Below are the code and all the weights of a small trained network. Each question names an input and a class and asks about switching units off, where a switched-off unit gives its printed mean instead of its output.

import numpy as np


def w(rows, s, z=0):
    codes = np.array(rows[::2]) - 128.0
    scale = np.full(codes.shape[1], s)
    scale[-1] = z or s
    return codes * scale


def norm(h):
    return h / np.sqrt((h * h).mean(-1, keepdims=True) + 1e-5)


def f(y):
    return np.maximum(y, 0)


def log_softmax(a):
    a = a - a.max(-1, keepdims=True)
    return a - np.log(np.exp(a).sum(-1, keepdims=True))


def net(x, mask):
    res = np.array(x, float).reshape(1, 7) / 4 @ E
    u = 0
    for l in range(3):
        y = f(norm(res) @ A[l][:, :-1].T + A[l][:, -1])
        res = res + np.where(mask[u : u + 7], y, B[l][:, -1]) @ B[l][:, :-1]
        u += 7
    return log_softmax(norm(res)[-1] @ U[:, :-1].T + U[:, -1])


A, B = {}, {}
E = w([
[189,123,164,139,73,14,214,59,177,148,149,219],'x0',
[116,78,134,254,167,89,172,211,155,40,86,135],'x1',
[139,147,142,150,130,162,149,139,134,152,128,132],'x2',
[122,151,121,145,132,108,112,151,111,142,139,141],'x3',
[151,137,66,91,170,131,154,174,199,131,207,102],'x4',
[140,128,126,131,154,118,112,115,139,142,114,118],'x5',
[163,126,110,125,106,140,101,131,130,109,127,139],'x6',
],0.0057)
A[0] = w([
[125,146,95,119,99,139,123,60,121,175,231,131,13],'0.n1',
[177,149,121,98,177,69,182,189,241,85,237,108,44],'0.n2',
[151,138,138,122,188,136,130,122,180,95,247,128,1],'0.n3',
[105,211,36,2,174,143,153,167,233,126,226,127,17],'0.n4',
[149,190,96,26,164,163,129,94,94,170,234,98,55],'0.n5',
[158,151,100,67,102,51,183,103,217,172,230,203,77],'0.n6',
[123,103,110,157,165,82,176,195,177,70,130,133,133],'0.n7',
],0.0047,0.0039)
B[0] = w([
[117,142,157,104,156,126,88,93,174,102,124,195,168],'0.n1',
[101,48,18,204,67,163,159,103,78,198,39,158,218],'0.n2',
[153,17,72,190,56,117,79,113,123,227,25,92,153],'0.n3',
[120,31,33,173,10,185,111,100,68,253,144,78,223],'0.n4',
[59,101,186,96,162,144,64,232,193,81,162,168,217],'0.n5',
[196,225,196,135,117,105,212,84,121,128,162,65,254],'0.n6',
[166,136,96,134,151,149,94,167,176,99,116,191,229],'0.n7',
],0.0062,0.0052)
A[1] = w([
[153,99,197,44,128,144,57,81,106,170,247,120,4],'1.n1',
[176,129,150,127,193,95,135,148,163,5,151,142,36],'1.n2',
[89,125,249,158,52,114,70,1,37,123,42,194,56],'1.n3',
[226,153,166,115,126,43,191,70,222,125,189,179,56],'1.n4',
[83,173,66,18,71,127,145,132,89,125,177,174,38],'1.n5',
[108,107,117,133,42,129,151,113,47,187,95,115,28],'1.n6',
[160,191,140,21,194,135,102,95,139,140,197,161,51],'1.n7',
],0.0044,0.0029)
B[1] = w([
[112,124,194,144,153,124,94,187,230,126,49,175,188],'1.n1',
[110,116,137,119,120,135,173,183,128,138,145,176,160],'1.n2',
[111,59,45,192,65,163,96,117,85,254,160,111,254],'1.n3',
[134,214,122,85,134,78,179,48,40,81,199,113,236],'1.n4',
[174,116,119,124,136,140,107,104,200,144,28,130,158],'1.n5',
[94,101,151,78,97,105,51,127,136,103,102,94,178],'1.n6',
[91,146,157,86,115,117,114,209,191,122,105,150,163],'1.n7',
],0.0062,0.0046)
A[2] = w([
[88,168,187,2,73,151,70,87,144,216,184,194,148],'2.n1',
[85,96,113,157,137,146,91,120,22,155,122,105,99],'2.n2',
[114,152,73,65,180,193,105,164,97,99,165,17,80],'2.n3',
[96,157,104,86,176,184,53,177,91,69,170,33,3],'2.n4',
[85,169,120,81,150,200,84,172,104,77,111,36,87],'2.n5',
[108,107,100,172,120,172,113,115,66,128,159,76,108],'2.n6',
[112,112,72,202,194,98,185,185,166,36,89,220,181],'2.n7',
],0.0066,0.0036)
B[2] = w([
[73,72,112,153,241,189,64,240,153,39,75,117,244],'2.n1',
[170,83,73,162,70,164,167,120,155,209,160,136,205],'2.n2',
[213,194,152,169,90,26,236,111,31,119,146,141,180],'2.n3',
[199,185,203,137,120,89,242,12,136,95,151,109,181],'2.n4',
[137,197,148,123,114,2,188,46,130,80,145,202,192],'2.n5',
[124,99,95,100,106,107,104,83,138,206,131,144,191],'2.n6',
[64,126,166,9,176,205,20,180,170,126,131,76,254],'2.n7',
],0.0065,0.0079)
U = w([
[41,121,221,42,253,200,44,234,215,46,102,138,202],'0',
[123,27,41,201,37,190,131,109,89,252,156,58,170],'1',
[202,254,231,109,128,29,253,30,61,64,224,125,3],'2',
],0.0086,0.0014)

Each question gives the input, the list of numbers given to net, and the class t.
The units are the neurons (one row each of A and B). Each row of codes is followed by its name. A weight is (code - 128) times the scale printed after its matrix; where a second scale follows, it is the last column's (A, B and U).
mask holds one flag per neuron, layer by layer. A switched-off neuron (its flag False) gives its mean, the last column of its row in B, instead of its output. The means were averaged over made-up inputs and are rounded, as every weight is.
A unit's drop is (log p(t) with every unit on - log p(t) with that unit switched off) / (log p(t) with every unit on - log p(t) with every unit switched off).
The circuit of an input: a set's keep is (log p(t) with only the set's units on - log p(t) with every unit switched off) / (log p(t) with every unit on - log p(t) with every unit switched off). Starting from the 12 units with the biggest drops (on a tie, the unit counted first), units are removed one at a time, each time the one whose removal leaves the highest keep (on an exact tie, the one counted first), for as long as the keep stays at least 0.8.
units of the circuit, in order: the units of the circuit, biggest drop first
top k neurons: the k neurons with the biggest drops, biggest first
k most important neurons of layer l: the k neurons of layer l with the biggest drops, biggest first
drop of u: that unit's drop, to one decimal
input [-7,6,6,4,5,-5,3], class 2: units of the circuit, in order -> 2.n3, 2.n4
input [7,-8,8,-4,-4,0,-1], class 0: units of the circuit, in order -> 2.n1
input [3,2,-8,-8,2,-2,3], class 2: top 4 neurons -> 0.n6, 1.n4, 0.n4, 2.n1
input [-5,4,-1,-4,-5,-6,-8], class 1: top 3 neurons -> 0.n5, 2.n2, 1.n4
input [-7,-5,-8,-8,3,2,7], class 2: top 2 neurons -> 2.n3, 2.n4
input [4,-2,-7,1,-3,-6,7], class 2: top 2 neurons -> 1.n4, 0.n4
input [-8,2,1,7,-7,-4,-7], class 2: top 2 neurons -> 0.n2, 2.n5
input [-4,3,-3,-5,-4,-5,-1], class 1: 2 most important neurons of layer 2 -> 2.n2, 2.n6
input [-8,3,-2,-2,-8,-6,2], class 1: top 3 neurons -> 2.n2, 1.n3, 0.n5
input [2,6,-2,-7,7,8,-8], class 1: 4 most important neurons of layer 0 -> 0.n2, 0.n3, 0.n5, 0.n1
input [-5,2,-6,2,5,4,8], class 1: top 3 neurons -> 0.n4, 0.n6, 1.n4
input [5,2,-7,7,-4,0,8], class 2: top 3 neurons -> 0.n4, 0.n2, 1.n4
input [2,-8,5,-7,6,7,-1], class 0: top 2 neurons -> 0.n5, 2.n1
input [-4,-2,-6,-3,-3,2,1], class 2: 2 most important neurons of layer 0 -> 0.n2, 0.n4
input [8,8,-7,-6,4,-1,0], class 0: top 4 neurons -> 2.n7, 0.n7, 0.n2, 2.n3
input [1,-6,2,-3,-5,1,1], class 0: top neuron -> 0.n2
input [5,6,7,1,-1,8,4], class 0: drop of 2.n7 -> 1.3
input [-4,3,-3,-6,2,7,-8], class 2: drop of 2.n3 -> 0.4
input [-6,-2,-1,3,7,6,0], class 1: drop of 0.n4 -> 4.9
input [3,8,8,5,-1,4,0], class 0: drop of 1.n5 -> 0.0
input [4,-6,-5,-6,-4,2,-2], class 0: top neuron -> 2.n1
